[[ 0.27  1.29  0.71 -0.26  0.33  2.12]
 [ 0.14  3.72  0.81 -0.25 -0.14  0.75]
 [ 0.18 -1.79  0.28 -0.46  0.60  2.15]
 [ 0.16  4.07  0.79 -0.21 -0.35  0.05]
 [ 0.20  2.23  0.58 -0.45  0.14  1.84]
 [ 0.11  4.20  0.69 -0.07 -0.37 -0.82]
 [-0.08  4.04  0.63  0.05 -0.51 -1.43]
 [ 0.12  0.11  0.45 -0.36  0.30  2.53]
 [ 0.09  3.12  0.63 -0.30  0.12  1.16]
 [ 0.16 -0.80  0.54 -0.40  0.63  2.46]]
->
[[ 1.29  0.71 -0.26  0.33  2.12  0.27]
 [ 3.72  0.81 -0.25 -0.14  0.75  0.14]
 [-1.79  0.28 -0.46  0.60  2.15  0.18]
 [ 4.07  0.79 -0.21 -0.35  0.05  0.16]
 [ 2.23  0.58 -0.45  0.14  1.84  0.20]
 [ 4.20  0.69 -0.07 -0.37 -0.82  0.11]
 [ 4.04  0.63  0.05 -0.51 -1.43 -0.08]
 [ 0.11  0.45 -0.36  0.30  2.53  0.12]
 [ 3.12  0.63 -0.30  0.12  1.16  0.09]
 [-0.80  0.54 -0.40  0.63  2.46  0.16]]

[[ 0.04  0.36  0.03 -0.77  0.52  0.43 -1.82  0.68 -0.12  0.27  0.11 -0.39
  -1.24  0.88 -0.40  0.17]
 [-0.94  0.13 -0.09  1.78 -0.48  1.14 -5.34  0.10 -1.76 -1.36 -1.49 -1.56
  -2.54 -2.37  0.35  0.28]
 [ 1.09  0.26 -1.81  2.88  0.91 -2.19 -3.36 -1.84 -0.37 -0.06  1.66 -2.09
   4.24  1.34 -3.95 -0.38]]
->
[[ 0.36  0.03 -0.77  0.52  0.43 -1.82  0.68 -0.12  0.27  0.11 -0.39 -1.24
   0.88 -0.40  0.17  0.04]
 [ 0.13 -0.09  1.78 -0.48  1.14 -5.34  0.10 -1.76 -1.36 -1.49 -1.56 -2.54
  -2.37  0.35  0.28 -0.94]
 [ 0.26 -1.81  2.88  0.91 -2.19 -3.36 -1.84 -0.37 -0.06  1.66 -2.09  4.24
   1.34 -3.95 -0.38  1.09]]

[[-0.33  0.92]
 [ 0.96  1.12]
 [ 0.68 -2.09]
 [ 0.39 -4.08]
 [-0.29 -3.14]
 [-2.28  0.46]
 [-1.54  1.36]
 [-0.07 -0.27]
 [ 1.78 -1.77]
 [-0.26 -0.20]
 [-0.63  0.39]
 [-0.10 -1.99]]
->
[[ 0.92 -0.33]
 [ 1.12  0.96]
 [-2.09  0.68]
 [-4.08  0.39]
 [-3.14 -0.29]
 [ 0.46 -2.28]
 [ 1.36 -1.54]
 [-0.27 -0.07]
 [-1.77  1.78]
 [-0.20 -0.26]
 [ 0.39 -0.63]
 [-1.99 -0.10]]

[[-2.71  2.16 -0.98  1.64 -0.41 -4.23  0.72 -0.69 -0.23 -1.26 -1.96  2.87
  -1.05 -0.98  0.58  3.28]
 [ 0.57  2.08 -0.94  0.25 -1.05 -2.16  2.26 -0.10 -0.86  2.29  0.97 -2.33
  -2.51 -0.91 -1.43  1.47]]
->
[[ 2.16 -0.98  1.64 -0.41 -4.23  0.72 -0.69 -0.23 -1.26 -1.96  2.87 -1.05
  -0.98  0.58  3.28 -2.71]
 [ 2.08 -0.94  0.25 -1.05 -2.16  2.26 -0.10 -0.86  2.29  0.97 -2.33 -2.51
  -0.91 -1.43  1.47  0.57]]

[[ 1.97  0.46 -1.89  1.55  1.81 -1.80  0.81 -0.81  1.90 -3.34  2.69]
 [-1.99 -0.20  1.79 -2.27 -1.56  0.90  2.50  0.83 -0.55  1.70 -3.74]
 [ 2.53  1.10 -2.54  3.98 -0.55  1.61 -0.55 -0.11 -1.26 -1.25 -1.94]
 [ 2.95  0.09 -0.78 -3.40  1.96 -3.17  0.23  0.58  1.76  0.19 -1.18]
 [ 0.01 -0.63  0.44  0.03  0.05  0.69 -4.97  0.02 -1.62  2.74  2.00]
 [ 3.46  0.36 -1.07 -2.69  1.11 -1.91 -0.61  0.90  0.42  1.42 -3.31]
 [-2.19 -0.05  0.15  3.97 -1.31  2.64 -0.90 -0.86 -1.38 -0.87  2.50]
 [ 2.81  0.31 -2.16  2.19  1.53 -0.82 -3.18 -0.58  0.11 -1.03  2.74]]
->
[[ 0.46 -1.89  1.55  1.81 -1.80  0.81 -0.81  1.90 -3.34  2.69  1.97]
 [-0.20  1.79 -2.27 -1.56  0.90  2.50  0.83 -0.55  1.70 -3.74 -1.99]
 [ 1.10 -2.54  3.98 -0.55  1.61 -0.55 -0.11 -1.26 -1.25 -1.94  2.53]
 [ 0.09 -0.78 -3.40  1.96 -3.17  0.23  0.58  1.76  0.19 -1.18  2.95]
 [-0.63  0.44  0.03  0.05  0.69 -4.97  0.02 -1.62  2.74  2.00  0.01]
 [ 0.36 -1.07 -2.69  1.11 -1.91 -0.61  0.90  0.42  1.42 -3.31  3.46]
 [-0.05  0.15  3.97 -1.31  2.64 -0.90 -0.86 -1.38 -0.87  2.50 -2.19]
 [ 0.31 -2.16  2.19  1.53 -0.82 -3.18 -0.58  0.11 -1.03  2.74  2.81]]

[[-3.75  1.77  3.84  0.92  0.11  0.23 -0.84  1.39  0.68]
 [-1.41 -2.07  0.71 -0.88  2.05  2.52  2.92 -2.13  0.24]
 [ 0.43 -2.74 -1.94 -2.21 -0.60 -2.14  3.40  0.70  0.94]
 [-0.48  2.35  0.05  2.78 -0.29  0.98  3.25  1.05 -0.79]
 [-2.90 -2.40 -0.77  0.80  0.39 -3.58  1.25  0.50  0.46]
 [ 2.59 -1.89 -0.15 -0.15  2.03  0.11 -1.91 -4.03 -0.46]
 [-0.87 -3.48 -2.80 -0.58  1.20  1.38 -1.85 -0.12 -0.28]
 [ 0.00 -2.12 -3.31 -1.13 -1.00 -5.06  0.68  1.09 -0.78]
 [-2.52  1.34  0.88  2.76 -1.00  0.69  1.21  1.25  3.54]]
->
[[ 1.77  3.84  0.92  0.11  0.23 -0.84  1.39  0.68 -3.75]
 [-2.07  0.71 -0.88  2.05  2.52  2.92 -2.13  0.24 -1.41]
 [-2.74 -1.94 -2.21 -0.60 -2.14  3.40  0.70  0.94  0.43]
 [ 2.35  0.05  2.78 -0.29  0.98  3.25  1.05 -0.79 -0.48]
 [-2.40 -0.77  0.80  0.39 -3.58  1.25  0.50  0.46 -2.90]
 [-1.89 -0.15 -0.15  2.03  0.11 -1.91 -4.03 -0.46  2.59]
 [-3.48 -2.80 -0.58  1.20  1.38 -1.85 -0.12 -0.28 -0.87]
 [-2.12 -3.31 -1.13 -1.00 -5.06  0.68  1.09 -0.78  0.00]
 [ 1.34  0.88  2.76 -1.00  0.69  1.21  1.25  3.54 -2.52]]
---
[[-5.52 -4.02]
 [-0.02 -0.07]
 [-0.10 -0.09]
 [-1.63 -5.14]
 [ 0.01  0.06]
 [-0.09  0.02]
 [-0.05  0.05]
 [-0.07 -0.01]
 [-0.06  0.28]
 [-0.11  0.13]
 [-0.13  0.11]
 [ 0.00 -0.04]]
->
[[-0.02 -0.07]
 [-1.63 -5.14]
 [-0.09  0.02]
 [-0.07 -0.01]
 [-0.11  0.13]
 [ 0.00 -0.04]]

[[ 4.53  2.28  0.18  3.40 -0.31  0.09  1.67  1.36  3.03 -3.58  2.81 -2.42
   1.49  1.83  3.38  0.82]
 [ 0.65  3.27  2.26  1.75  1.70 -2.17  2.57 -0.06  0.69  3.40 -3.64  3.05
  -1.80 -3.03 -1.39  0.12]]
->
[[ 0.65  3.27  2.26  1.75  1.70 -2.17  2.57 -0.06  0.69  3.40 -3.64  3.05
  -1.80 -3.03 -1.39  0.12]]

[[-3.91  1.26  0.05 -1.75  3.78 -2.02]
 [ 1.78  0.69  0.65 -3.39 -3.04  3.76]
 [-2.61 -0.18 -0.41 -3.26  2.57  1.96]
 [-1.00  2.82  1.97  1.63 -1.92 -2.63]]
->
[[ 1.78  0.69  0.65 -3.39 -3.04  3.76]
 [-1.00  2.82  1.97  1.63 -1.92 -2.63]]

[[ 3.26  0.72 -4.02  4.67 -2.70]
 [-0.28  3.33 -4.61  1.35  3.13]
 [-3.31  2.96 -2.14  0.09  2.38]
 [-2.89  2.32  3.89 -0.94 -3.55]
 [ 3.18 -4.92  3.69  0.99 -3.96]]
->
[[-0.28  3.33 -4.61  1.35  3.13]
 [-2.89  2.32  3.89 -0.94 -3.55]]

[[-1.07  2.84  1.47  1.66 -2.74 -3.19 -4.38  3.21 -0.66  2.79]
 [-0.33  1.08  0.64  1.21 -1.63 -1.55  0.33  1.50 -0.50  1.34]
 [-1.09 -0.52 -1.96  3.03 -4.73  2.44 -2.41  1.07  0.07  0.72]]
->
[[-0.33  1.08  0.64  1.21 -1.63 -1.55  0.33  1.50 -0.50  1.34]]

[[ 1.53 -0.12  1.11 -4.04  0.15  2.72 -1.49  0.42  0.44]
 [ 1.32  1.16  0.56 -2.17 -0.49  2.42 -2.02  0.15 -0.01]]
->
[[ 1.32  1.16  0.56 -2.17 -0.49  2.42 -2.02  0.15 -0.01]]
